Each row has a name. Each question is about the rows just above it. Places in a row count from 1.

Z_220: [172 158 141 158  68 147 182 149  93  84 133 101  65  73 176 149 130 105
 185  65  40 120  98 132  73  94 158 108 133 107 198 120 107 144 121  59
 145 170]
Z_198: [172 158 141 158  68 147 182 149  93 182 133 101  65  73 157 149 130 125
 185 182  40 120  98 132  73  94 158 108 133 107 198 120 107 144 121  59
 141 170]
Z_75: [155 123 130 123  68 141 163 118  93  98 138 103 125 113 170 114 120 157
 113  89 102 147  93 148 117  87 173 138 120 133 167 140  97 166 123  86
 161 133]
Z_995: [172 158 141 158  68 158 182 149  93  84 133 101  65  73 157 149 130 125
 185  89  40 120  98 132  73  94 158 168 114 118 159 137 100 166 135 104
 153 144]
Z_41: [128 114 124 128  95 157 137 103 111 119 138 114 147 125 151 119 120 157
 104 114 123 141 109 114 131 114 158 148 123 137 143 143 114 157 157 112
 157 117]
Z_649: [141 136 132 118 131 141 124 149 129 133 127 118 132 136 133 109 136 136
 113 122 133 132 130 119 138 117 127 143 128 126 128 129 120 135 140 121
 125 144]
One entry of Z_220 was changed: [172 158 141 158  68 147 182 149  93  84 133 101  65  73 177 149 130 105
 185  65  40 120  98 132  73  94 158 108 133 107 198 120 107 144 121  59
 145 170]. Where, and from what?  15, [176]
Where does [172 158 141 158  68 158 182 149  93  84 133 101  65  73 157 149 130 126
 185  89  40 120  98 132  73  94 158 168 114 118 159 137 100 166 135 104
 153 144] differ from Z_995, and what was there?  18, [125]
Places of [157] in row Z_41:  6 18 34 35 37
At which places does Z_198 hold [182]?  7 10 20
Changed Z_995: [172 158 141 158  68 158 182 149  93  84 133 101  64  73 157 149 130 125
 185  89  40 120  98 132  73  94 158 168 114 118 159 137 100 166 135 104
 153 144]. Place and old value:  13, [65]

Z_445: [106 115  95  96  96 104 113 121  87 124 113  90  84  81  93 100 102 134
 180 115 136 101 122 129 141 137 107 125 102 158 108  89 126  82 167  97
 137 113 143 143  96 133 108  96  91 142  94 122 118 139 141  91 130 140
 127]
Z_874: [ 78 172 126 150 104  90 128 128 152 168 158 118 161 162 125 109 201 154
 172 150 184 140 174 138 103 115 185  88  66 166  97 130  85 105 175 129
  94 123  82 163  84 136  98 106 158 135 125 173 103 181 159 111 155 129
 198]
Z_929: [128 178 128 135 154 146  88  89 126 135  95 153 145 115 114 151 147  91
 104 112 145  99 169 122  99 134 126 123 165 117 116 133 143 127 110 146
 107 106 132 161 159  91 125 162 123  99 128  95 141 150  94 116 138  77
 140]
Z_965: [ 94 137 121 156 148 133  86  69 133 133  71 107 158 120  95 149 125  83
  44 131 100 115 161 107  55 115 146  71 134  68  61 162 109  63  45 118
  49 129  83 108 119  93  70 146  98  76  50  81  98 138  63  66 134  87
 137]
Z_45: [106 115  90  96  96 104 113 121  87 124 113  90  84  81  93 100 102 134
 180 115 136 101 122 129 141 137 107 125 102 158 108  89 126  82 137 145
 143 128 118 139 137 122 136  90 125 115 152 102 109 128 117 152 139  88
 124]
Changed Z_445: [106 115  95  96  96 104 113 121  87 124 113  90  84  81  93 100 102 134
 180 115 136 101 122 129 141 137 107 125 102 158 108  89 126  82 167  97
 137 113 143 143  95 133 108  96  91 142  94 122 118 139 141  91 130 140
 127]. Place and old value:  41, [96]
One entry of Z_445 was changed: [106 115  95  96  96 104 113 121  87 124 113  90  84  81  93 100 102 134
 180 115 136 101 122 129 141 137 107 125 102 158 108  89 126  82 167  97
 137 113 143 143  96 133 108  97  91 142  94 122 118 139 141  91 130 140
 127]. Where, and from what?  44, [96]
Every place of [134] in Z_45:  18

Z_622: [108 135  95 108 142 120 141 130 111  91 140 133 152 126 126 152  93 133
 105  96 153]
Z_183: [163 129 158 167  95  92 114  99 157 158 120 134 119 136 174 101  73 153
 163  81 115]
Z_919: [154 122 105 153 109 106 106 119 151 171 117 122 109 125 128 105 159 146
 155 159 106]
Z_416: [138 135 137 142  95 146 148 110 134 131 140 152 143 175 157 150 150  80
 143 135 148]
Z_400: [123 124 108 129 135 194 122 145 120 103 137 112 171  97 102 200 198 215
 117 154  80]
Z_736: [123 124 108 129 135 194 122 145 120 122 137 122 122  97 102 200 106 215
 117 154  80]
Z_366: [133 132 144 129 103 109 118 110 134 149 132 138 135 144 145 133  83 133
 136  93 137]
Every place of [175] in Z_416:  14
Every place of [144] in Z_366:  3 14
Changed Z_366: [133 132 144 129 103 109 117 110 134 149 132 138 135 144 145 133  83 133
 136  93 137]. Place and old value:  7, [118]
One entry of Z_622 was changed: [108 135  95 108 142 120 141 130 110  91 140 133 152 126 126 152  93 133
 105  96 153]. Where, and from what?  9, [111]
Every place of [122] in Z_736:  7 10 12 13
At which places does Z_919 hold [105]?  3 16

Z_598: [130 109 147 120 118]
Z_262: [109 111 150 160 102]
Z_576: [126  76 135 180  69]
Z_584: [ 81 147 115 138 132]
Z_263: [118 170 135  90 149]
Z_530: [106 173 142  87 152]
Z_738: [119 162 136 101 144]
Z_277: [134 189  84 148  36]
Z_97: [120 133 133 120 120]
Z_638: [ 88  67  98 182 164]
Z_22: [126  76 135 117 116]
At which places does Z_97 hold [133]?  2 3
Every place of [120] in Z_97:  1 4 5

Z_556: [131 191 126 115 128 162  99 211 120 126 122 185 120 102 115 139 106 177
 194 112 157 148 135  84 108 134 128 124 128  91 121  97 135  80 149 114
  94 157 156 142 172 167 137 128 126 110 128 183  77 167 153 173 122 144
 107 104]
Z_704: [131 122 126 127 134 124 129 123 133 130 125 122 123 131 127 125 125 122
 122 132 127 122 134 134 133 127 123 131 128 133 123 134 128 134 123 130
 133 126 124 132 123 128 128 133 126 134 124 123 128 122 124 129 123 124
 122 123]
Z_252: [131 107 126 127 144 124 131  99 137 130 125 104 120 131 127 125 132 117
 114 133 127 122 128 136 140 127 123 131 107 152 121 153 128 145 120 130
 137 124 116 132 110 119 125 162 126 138 124 110 144 100 124 115 123 124
 122 128]
Z_788: [131 111 126 127 141 124 128  99 137 130 125 114 120 131 127 119 125 117
 114 132 127 122 135 145 140 127 123 135 128 152 121 153 128 145 120 130
 137 126 124 132 110 128 128 162 126 144 125 123 144 100 124 129 123 124
 128 128]
Where does [131 107 126 127 144 124 131  99 137 130 125 104 120 131 127 125 132 117
 114 133 127 122 128 136 140 127 123 131 107 152 121 153 128 145 120 130
 137 124 116 132 110 119 125 162 126 138 124 110 145 100 124 115 123 124
 122 128] differ from Z_252, and what was there?  49, [144]
Where does [131 191 126 115 128 162  99 211 120 126 122 185 120 102 115 139 106 177
 194 112 157 148 135  84 108 134 128 124 128  91 121  97 135  81 149 114
  94 157 156 142 172 167 137 128 126 110 128 183  77 167 153 173 122 144
 107 104] differ from Z_556, and what was there?  34, [80]
One entry of Z_252 was changed: [131 108 126 127 144 124 131  99 137 130 125 104 120 131 127 125 132 117
 114 133 127 122 128 136 140 127 123 131 107 152 121 153 128 145 120 130
 137 124 116 132 110 119 125 162 126 138 124 110 144 100 124 115 123 124
 122 128]. Where, and from what?  2, [107]

Z_693: [ 97 138  97 169 138  97 108]
Z_942: [144 118 155 122  91 184 183]
Z_217: [146 161 176 141 126  92 100]
Z_221: [151 120 176 134 101 185 181]
Z_639: [112 103  66 100 143  94  85]
Z_121: [127 127 163 137 127 163 109]
Z_279: [142 158 230 178 153 186 138]
Z_64: [121 222 122 117 101  94  97]
Z_495: [153 108 118 105  84 173 158]
Z_298: [138 187 214 160 118 122 136]
Every place of [97] in Z_693:  1 3 6
One entry of Z_298 was changed: [138 187 214 160 117 122 136]. Where, and from what?  5, [118]
Changed Z_64: [121 222 122 117 101  94  96]. Place and old value:  7, [97]
Every place of [127] in Z_121:  1 2 5
Every place of [137] in Z_121:  4
Places of [187] in row Z_298:  2

